(in the rows, 128 means zero)
Each row has a class, written as a number after it.
[ 90  90 111 132 132  96 119 190 153 129 169 111 158 131 128 141 135 115
 124 177 125 143 122 190 117 154 103 112 101 116 108 153 145 156 136  83
 115  83 118 183 100 116  80 109 135 120] : 4
[ 91  90 104  88 126  92 113 206 152 137 162 115 175 142 107 127 137 119
 144 170 138 149 132 186 105 161 114 114  79 145 117 159 132 167 114  87
 121  79 111 196 111 147  84 117 139 128] : 3
[108 160 122  60 145 148 129 181 181  70 158  96 128 169 139  76 150 134
 161 150  56 104 122 130 168  59 113 140 134  96 120 166 115 102 117 122
 141  68  88 178 125 141 124  78  66 127] : 4
[108 159 121  63 151 150 122 185 187  82 162  99 139 161 128  75 152 141
 151 161  56  99 118 133 160  68 114 136 132 104 107 165 111 112 113 125
 150  68  94 180 135 145 123  88  64 121] : 7
[ 96 110 105  89 126 112 118 179 152 133 172 130 165 138 108 106 123  95
 125 158 127 117 116 189 124 168 117  86  92  96 115 140 122 150 115 102
  97  89 117 168 110 137  76 146 121 136] : 7
[100  90 103 120 137 106 121 174 149 146 164 103 159 114 129 134 132 126
 140 187 122 138 117 181 112 157 107 124  97 133 103 157 140 140 127  69
 114 105 114 189 105 134  79 112 143 118] : 12
[ 99 100 102 110 134 103 114 180 144 134 178 115 163 148 119 128 133 113
 140 182 115 141 114 182 113 149 115 109 101 115 112 152 133 138 128  74
 117  90 118 190 112 131  74 113 129 122] : 12
[100  96 103 123 135 103 115 183 144 138 170 112 157 120 135 128 131 116
 151 187 130 149 119 190 116 148 111 114 107 121 113 159 137 150 130  84
 119 107 129 177 104 129  89 109 138 123] : 5
[116 161 108  56 147 146 133 185 179  78 149  86 129 160 141  77 152 131
 161 155  63 102 127 139 167  51 112 145 126 107 116 170 103 113 105 115
 141  71  93 186 126 152 133  83  77 127] : 5
[ 98  96 112 129 134 103 122 184 150 137 169 115 152 128 130 135 135 106
 129 184 128 145 118 185 123 152 106 112 110 112 105 157 138 148 126  77
 110  81 119 191  96 115  85 122 138 122] : 4
[119 161 106  68 168 150 126 178 181  84 151  99 124 149 152  84 155 129
 180 152  70 107 127 143 142  70 120 156 128 109 121 179 131 119 106 127
 145 100  94 166 141 151 121  67  81 127] : 1
[106 163 119  65 153 148 116 179 179  79 159 109 144 166 133  79 151 148
 155 153  60 105 124 147 155  68 120 140 129 102 118 169 120 114 116 129
 152  71 105 159 140 128 118  81  61 127] : 11
[124 157 109  64 169 154 125 181 198  84 146  98 125 152 156  87 162 127
 179 139  70 110 113 137 150  87 114 157 129  95 121 176 137 112 109 127
 137 102  97 170 141 140 124  72  82 134] : 4
[108 161 109  48 145 148 128 183 185  76 159  89 129 163 146  77 150 136
 152 155  61 106 129 142 160  59 117 144 126 105 119 172 113 104 114 122
 146  69  90 179 124 140 123  81  73 134] : 11
[119 150 113  48 158 153 126 187 195  88 156  87 121 140 154  86 155 135
 164 154  61 111 119 134 144  79 110 154 124 104 116 181 131 112 111 122
 144  97  90 195 129 140 123  76  81 132] : 2
[ 89  92 118 115 128 108 118 182 144 144 165 111 171 129 119 117 124 121
 138 199 121 153 111 191 123 152 112 103 120 118 122 157 141 125 116 103
 113  87 141 167 109 113  83 142 120 135] : 1
[103 156 119  70 154 132 123 166 166  87 162 110 130 173 142  97 150 127
 179 148  61 112 133 145 147  66 122 135 129 108 125 175 129 107 107 116
 159  69 111 145 137 136 123  70  66 129] : 2
[ 99 111 101  90 126 114 113 180 162 132 176 136 161 139 114 119 128  98
 129 160 132 130 114 198 127 171 118  92  78  90 116 140 136 149 124  94
 100  87 114 171 111 127  65 145 127 142] : 3
[ 95 111 110  85 125 121 115 170 162 135 174 128 165 142 118 109 124  92
 134 154 129 120 118 193 130 166 120  88  76  89 119 142 120 145 104  92
  95  86 115 172 112 136  74 149 122 142] : 2
[102 157 116  60 153 140 123 175 175  87 160 109 130 175 142  89 149 132
 165 147  67 108 124 151 150  72 124 142 126 103 120 172 128 107 110 121
 154  76 109 159 137 133 115  76  68 129] : 8
[102 154 118  72 147 144 123 193 184  88 160 104 147 169 131  78 145 147
 144 154  57 107 122 146 147  69 118 140 119 103 113 162 128 108 110 129
 152  76 102 168 138 130 120  78  73 123] : 1
[108 155 113  61 155 133 122 175 173  88 166  96 133 174 137  97 153 129
 158 157  68 110 126 150 147  68 130 135 123 109 120 172 127 119 115 117
 158  84 110 158 137 134 114  69  76 125] : 11
[110 157 116  64 153 152 118 181 190  85 156  97 142 159 131  73 153 148
 156 158  56  97 116 133 158  74 105 143 130 105 111 166 116 109 111 122
 146  71  97 175 138 141 126  87  68 122] : 7
[ 98  90 100 120 142  99 120 180 148 135 161 108 156 124 133 138 140 118
 137 181 124 151 116 185 108 158 107 115 100 121 104 161 138 147 132  75
 115 101 124 188 108 122  85 105 142 121] : 4
[103 164 120  64 150 145 117 185 181  82 151  98 144 165 132  81 149 146
 152 151  54 100 120 135 154  75 107 144 132 106 114 167 121 106 114 128
 146  68 103 168 140 137 128  82  63 131] : 7
[ 91 100 103  99 123  90 108 205 148 142 158 120 164 148  99 126 132 122
 136 169 132 146 130 183 113 163 117 112  87 137 110 152 127 170 117  83
 120  76 113 190 112 144  86 124 139 127] : 12
[ 88  84 123 129 123 108 113 179 150 148 174 112 169 131 123 124 135 115
 131 203 131 163 111 184 124 150 108  97 121 122 112 156 142 145 120 101
 128  77 143 174 100 106  86 140 125 125] : 6
[ 97  93 111 113 130 109 121 176 138 135 171 112 161 129 128 129 128 117
 134 183 127 142 116 199 114 157 109 110  97 115 110 156 139 153 119  79
 110  96 123 177 100 125  77 120 127 127] : 8
[100  90 108 111 136 106 128 179 141 143 172 104 168 126 128 134 134 118
 136 177 123 140 122 187 115 151 110 115 101 120 108 159 134 145 114  66
 110 103 118 191 101 134  84 117 134 121] : 2
[119 158 102  61 167 155 121 177 193  81 159  97 119 141 155  80 156 130
 187 155  73 106 121 137 147  71 120 153 122 106 122 178 129 119 117 127
 144 108  94 166 135 146 118  67  81 132] : 11
[ 97  88 119 123 125 112 125 177 146 151 167 113 178 124 131 125 120 113
 133 190 122 154 122 197 120 146 118  97 116 125 107 150 135 147 107 112
 117  86 143 169 102 108  85 141 124 130] : 5
[105 149 121  63 152 151 120 180 193  88 150  93 150 159 138  79 150 153
 155 159  57  98 123 139 157  73 110 146 128 111 112 161 116 107 107 124
 146  73  99 172 141 133 118  87  68 115] : 10
[ 98 116 104  82 128 115 113 172 151 132 181 126 166 135 115 109 127  98
 129 165 132 132 117 199 122 169 119  84  92  94 112 146 122 145 121 103
 100  99 121 172 111 133  74 146 130 135] : 9
[122 152 111  58 161 151 130 179 192  83 154  91 124 147 159  91 153 131
 174 159  72 104 123 143 153  68 121 152 133 102 118 175 121 118 103 122
 143  91  92 172 137 146 117  75  78 126] : 10
[119 160 104  64 161 152 128 192 196  90 149  96 134 154 151  95 159 135
 168 151  69 106 122 138 140  78 115 151 127 102 118 173 128 128 103 124
 146  94  93 185 145 141 124  79  84 129] : 0
[102 153 124  56 151 132 121 173 168  96 171 107 131 170 134  93 155 126
 164 161  65 111 112 134 141  82 113 138 124 107 122 178 138 100 116 109
 158  83 115 169 135 134 110  74  74 125] : 6
[108 159 130  70 148 153 123 184 189  86 159  94 146 161 141  81 147 141
 150 153  58 100 126 134 163  69 113 143 130 108 113 162 117 107 101 120
 145  62  99 172 130 133 120  92  62 121] : 10
[107 156 125  67 154 151 116 186 179  95 154  97 143 162 135  80 156 143
 148 152  46 107 118 132 147  76 104 153 121 112 111 166 137  97 108 121
 143  84 100 178 140 136 121  80  65 128] : 12
[ 90 115 112  94 122 116 111 175 162 134 176 125 172 147 122 117 120  94
 130 151 124 127 120 193 125 167 115  90  81  94 117 137 130 138 115 108
 102  90 120 169 107 125  78 150 126 143] : 2
[ 88  85 120 121 123 107 111 183 151 150 166 110 181 123 119 116 123 124
 128 190 119 157 112 195 123 157 103 101 121 120 113 151 141 139 122 117
 122  87 149 170 106  96  94 147 125 132] : 5
[ 92  99 106  87 120  87 120 201 140 136 155 117 169 147 102 127 124 126
 136 173 128 145 134 188 106 164 117 109  85 144 116 156 128 162 114  90
 115  78 117 189 110 148  85 115 137 128] : 1
[103 155 125  61 146 143 121 187 184  86 159 103 138 169 134  78 151 137
 158 155  61 107 117 128 155  74 108 139 127 113 118 163 123 109 110 119
 153  65 101 174 131 136 119  83  70 119] : 6
[121 155 108  76 164 148 131 173 184  89 152  95 125 155 157  97 161 126
 179 160  66 108 126 146 145  69 118 154 134 109 114 179 125 114 101 126
 150  87  97 165 142 156 129  68  81 125] : 7
[126 154 103  53 164 148 126 185 185  89 151  95 129 140 153  85 156 142
 176 152  70 108 124 143 145  79 112 154 131 109 116 182 128 127 114 120
 140 100  96 181 137 146 121  72  82 132] : 5
[108 162 118  54 141 144 136 200 184  77 155  79 135 157 146  86 145 134
 150 159  65 101 126 139 163  56 117 147 129 101 113 171 107 107 101 116
 136  68  86 190 120 148 125  87  75 130] : 10
[ 98 117 109  91 131 117 110 174 158 141 175 127 169 148 122 113 124  87
 133 156 129 118 123 187 128 166 123  95  94  95 121 137 130 138 109  92
  91  91 118 167 114 131  65 152 123 142] : 10
[106 154 118  63 156 135 123 166 163  91 168 105 132 159 145  98 151 132
 174 159  70 116 125 155 142  77 123 132 123 110 117 182 133 106 112 111
 157  83 112 150 138 138 116  65  74 128] : 9
[105 162 111  53 142 145 130 189 184  79 162  88 133 166 148  79 147 137
 148 153  60 106 126 141 160  62 112 145 127  98 115 174 106 101 109 111
 142  62  80 191 122 148 121  89  73 128] : 12
[117 169 108  59 160 156 127 179 191  80 156  98 114 149 154  87 153 121
 178 158  68 104 118 146 149  75 119 147 130  92 119 178 133 115 113 128
 144  88  95 174 138 139 116  71  78 130] : 0
[ 90 119 101  89 125 116 110 190 161 132 161 124 165 139 116 113 126 102
 134 162 130 133 116 203 123 170 117  94  84  96 116 142 132 147 123  98
 104 100 118 169 110 132  72 149 130 144] : 0
[ 92 116 111 100 128 115 114 174 165 143 177 131 168 148 113 110 132  86
 139 169 126 125 112 182 127 168 114  96  92  97 117 142 128 137 111  91
 103  89 123 173 113 135  76 149 127 134] : 6
[ 99 154 123  70 148 144 117 184 179  87 152 102 149 163 134  85 146 149
 149 152  59 103 120 145 148  76 112 148 123 109 116 165 135 108 115 122
 147  77 111 166 138 123 117  76  66 132] : 8
[ 98 116 102  96 131 111 116 190 154 136 174 132 168 156 120 121 132  98
 133 146 126 138 114 193 124 163 118 102  85  90 121 138 137 138 119  93
 101  87 121 176 121 131  76 141 125 149] : 3
[ 93  91 123 116 121 112 116 180 151 143 176 110 177 132 119 122 125 114
 124 184 125 148 116 191 132 156 109  96 121 109 118 147 142 137 114 115
 116  79 140 164 104 104  82 156 119 136] : 10
[107 157 119  68 154 151 117 179 180  85 158  98 147 158 130  79 156 149
 149 156  56 105 124 138 151  75 114 145 126 111 114 167 122 114 117 122
 148  79 102 173 140 133 121  77  63 125] : 11
[100  94  94 117 135 101 118 185 142 137 170 114 164 133 127 136 136 124
 138 188 129 142 120 186 105 159 111 108 107 120 111 158 136 155 130  82
 121 100 124 176 110 133  76 118 134 120] : 7
[106 157 119  66 156 129 117 179 171  85 156 104 132 164 143  98 155 133
 156 144  70 116 121 141 143  78 114 142 121 109 120 174 137 113 119 111
 149  88 111 157 131 132 117  65  78 125] : 4
[118 157 112  48 158 158 121 188 197  90 156  95 129 150 148  73 158 136
 161 152  64 100 120 134 143  75 117 147 123  92 119 180 128 117 109 132
 146  94  96 185 144 136 120  82  78 134] : 2
[124 156 111  61 166 160 126 169 195  85 167  99 116 146 163  84 160 126
 189 152  66 104 126 131 150  68 120 146 128 101 122 180 129 115 106 128
 150  95  92 170 137 146 120  76  77 130] : 2
[118 154 102  62 165 149 126 190 192  82 153  95 124 139 148  83 159 137
 173 147  70 106 119 134 140  76 118 153 137 105 118 179 129 121 111 132
 147  99  89 171 141 150 126  71  83 129] : 7
[ 92  95 110 105 123  87 114 199 151 142 157 125 160 140 102 139 130 126
 151 168 137 151 133 178 113 159 122 122  91 149 113 153 132 171 119  83
 127  68 111 195 114 143  92 113 145 126] : 3
[121 156 108  61 161 147 121 176 178  84 159  99 124 155 154  93 157 134
 166 153  60 112 124 144 147  78 119 149 132 103 119 181 132 121 108 116
 147  93  96 173 140 141 115  73  76 130] : 12
[121 153 106  73 163 151 124 170 183  84 160  92 125 147 159  95 161 132
 176 156  61 110 131 139 147  72 119 150 127 112 115 176 137 118 114 123
 148 101  91 165 138 150 117  64  78 129] : 12
[105 156 122  60 154 151 124 184 184  88 158  99 150 161 129  72 148 143
 150 148  59 105 126 136 155  70 120 140 128 116 110 159 114 110 110 128
 147  81  97 168 132 136 123  85  60 122] : 11
[111 160 120  66 153 149 118 185 182  84 156 100 144 167 134  89 154 142
 146 145  63 103 124 134 150  72 116 141 126 105 115 156 127 113 111 131
 144  80 102 164 142 133 113  86  65 126] : 10
[ 90 103 105 102 124  90 109 198 152 140 150 115 157 138 108 129 128 124
 139 171 137 143 127 185 110 161 118 116  97 142 107 158 125 164 124  92
 121  67 116 193 109 144  93 118 149 127] : 7
[119 148 111  71 158 144 133 180 183  85 164 102 128 157 155  95 157 124
 170 150  69 113 120 137 147  72 117 148 135 107 119 174 129 124 102 116
 159  87  96 176 132 139 120  73  84 125] : 6
[ 98 115 109  89 128 119 112 171 162 127 178 126 163 136 118 114 125 101
 131 157 116 122 116 193 128 174 119  94  87  97 117 141 135 140 121  99
  98  95 109 166 110 136  62 143 120 139] : 12
[ 85  99 121 125 124 107 113 179 148 142 170 108 169 123 127 128 129 118
 135 194 125 152 117 191 118 145 107  94 119 121 117 158 146 142 130 107
 124  76 139 169 101 107  83 145 125 136] : 0
[108 158 123  69 146 150 118 187 180  88 163  95 147 167 133  82 149 145
 144 160  51 109 118 140 153  71 115 141 122 101 106 164 124 112 106 118
 145  77  96 179 136 135 118  83  66 126] : 12
[106 157 119  67 156 152 121 182 187  84 162 109 140 166 137  75 149 141
 166 149  60 106 124 139 159  71 118 137 129 109 118 162 117 111 113 126
 155  66  99 160 136 130 120  85  59 125] : 11
[109 160 123  65 149 152 122 181 181  88 158  98 146 168 130  66 152 141
 152 144  57  95 122 131 153  69 110 138 128 107 112 159 123 100 116 140
 148  74  98 162 140 145 129  82  63 126] : 7
[ 98 113  99  94 129 114 107 175 157 133 172 122 168 139 113 116 129 103
 131 169 120 132 113 189 117 168 118  90  86  98 111 140 131 143 131 102
  98 102 117 178 115 133  69 144 127 142] : 12
[106 158 118  61 153 135 122 176 169  91 167 103 125 176 143  87 152 126
 164 153  61 109 123 149 151  73 122 136 123 103 118 178 128 104 111 112
 156  76 105 159 134 142 115  73  71 121] : 12
[105 168 116  61 137 146 134 199 178  70 146  85 129 168 139  86 149 139
 152 163  62 107 124 136 162  51 112 141 133 100 118 168 107 113 115 122
 141  65  88 195 122 147 134  84  70 125] : 0
[ 85  81 119 124 120 107 114 181 163 146 169 108 175 138 124 121 128 113
 123 195 127 156 110 186 128 152 109  93 119 119 112 147 132 146 119 102
 129  71 139 180  99  99  87 154 131 126] : 6
[ 95 117 114 100 125 118 114 182 155 129 180 133 165 147 120 120 128  81
 127 157 134 132 113 198 139 156 118  92  82  88 118 138 127 146 110  98
  98  78 113 184 103 129  75 157 122 145] : 3
[ 96 114 111  98 120 115 117 172 164 130 166 133 158 153 112 119 123  92
 132 158 125 125 113 193 140 169 121  93  84  82 116 135 127 143 117  93
  89  85 117 172 111 130  75 143 126 144] : 4
[ 89  82 128 120 122 112 114 185 150 145 171 109 172 118 126 120 124 123
 125 198 124 155 114 181 117 148 107  95 117 119 115 155 139 142 120 109
 121  86 137 177  97  99  88 147 120 131] : 2
[109 156 111  58 153 151 119 175 179  84 163 105 148 159 130  76 153 149
 151 159  59 105 126 140 150  69 121 136 125 108 114 164 116 113 117 127
 153  88 102 165 141 131 114  81  64 125] : 11
[109 147 111  59 159 124 120 167 166  92 162 106 130 167 147 100 155 130
 173 152  77 117 115 150 136  80 119 140 126 109 125 179 140 114 118 108
 164  96 118 147 141 136 113  58  85 124] : 6
[ 99 143 123  79 139 142 130 202 198  86 150  96 158 164 135  91 151 150
 132 154  59 108 118 132 148  74 104 149 121 110 109 159 124 112 108 120
 156  72  99 185 128 126 128  80  75 118] : 6
[104 154 119  61 151 145 121 187 183  88 154  91 151 158 127  77 149 154
 144 156  51 103 115 136 146  74 108 145 126 107 104 165 116 107 110 128
 149  88 102 176 142 140 129  81  71 121] : 7
[108 165 129  69 150 149 122 179 176  77 155 102 140 163 134  81 157 137
 156 149  55 104 117 130 160  70 109 144 129 100 120 169 127  99 112 123
 142  72 101 171 136 135 124  80  63 133] : 4
[122 163 110  58 157 156 127 185 196  80 155 101 128 151 147  82 151 129
 174 144  65 107 122 142 153  77 117 150 129  97 117 172 122 121 103 139
 142  88  96 176 140 143 123  84  75 135] : 5
[105 157 121  57 152 149 119 184 180  89 155 100 152 168 131  75 150 146
 156 147  60 110 121 138 149  72 117 140 126 109 111 164 116 103 109 120
 146  80  99 176 142 140 127  79  67 126] : 9
[100 100 112 113 132 108 132 174 133 134 170 108 159 117 134 136 133 113
 131 179 132 142 121 196 120 149 105 111 102 121 106 164 132 140 112  76
 104  91 118 183  92 135  89 120 133 120] : 9
[112 157 118  58 159 150 123 186 185  92 157 100 144 158 137  75 157 147
 159 160  53 102 125 133 148  73 111 148 129 116 114 172 124 103 113 124
 146  78 102 175 139 133 120  82  66 126] : 11
[ 92  97 107  93 119  95 117 197 150 145 165 127 162 148 100 129 130 119
 142 166 138 141 138 187 112 166 123 116  85 143 113 151 131 175 108  85
 120  74 111 191 109 150  80 122 139 128] : 8
[ 96 115 107  91 136 119 110 174 162 130 169 131 169 149 119 109 130  91
 142 152 123 126 112 192 131 159 121  99  87  92 123 138 128 131 115  91
  94  89 117 172 120 133  73 145 121 142] : 3
[ 98 119 105  93 129 117 114 176 147 135 177 128 175 143 115 113 123  98
 131 161 125 129 114 195 119 170 124  93  81  96 115 140 130 141 115  99
 100 111 119 177 114 136  74 140 130 141] : 1
[ 96  93 118 107 122 110 115 174 139 143 175 116 172 128 115 117 120 115
 128 188 124 157 114 189 125 156 110  89 124 117 113 149 133 143 123 119
 117  88 148 170 100 101  83 154 119 131] : 5
[119 154 115  55 159 144 126 180 175  82 155  94 128 147 148  94 153 134
 166 147  70 111 117 153 141  81 112 149 128 100 117 183 136 118 112 125
 136  89  97 181 137 139 123  67  83 139] : 9
[ 93 102 107  93 122  93 119 200 146 143 159 117 165 146 105 126 129 125
 138 166 135 143 141 188 111 158 127 112  88 147 113 157 124 172 113  89
 125  73 116 181 111 146  83 123 141 130] : 11
[ 99 116  97  84 137 119 109 165 146 144 169 130 168 141 117 108 123  99
 142 165 128 133 119 191 117 178 121  96  91 100 120 141 134 134 117  99
  89 122 124 162 121 138  71 139 123 140] : 1
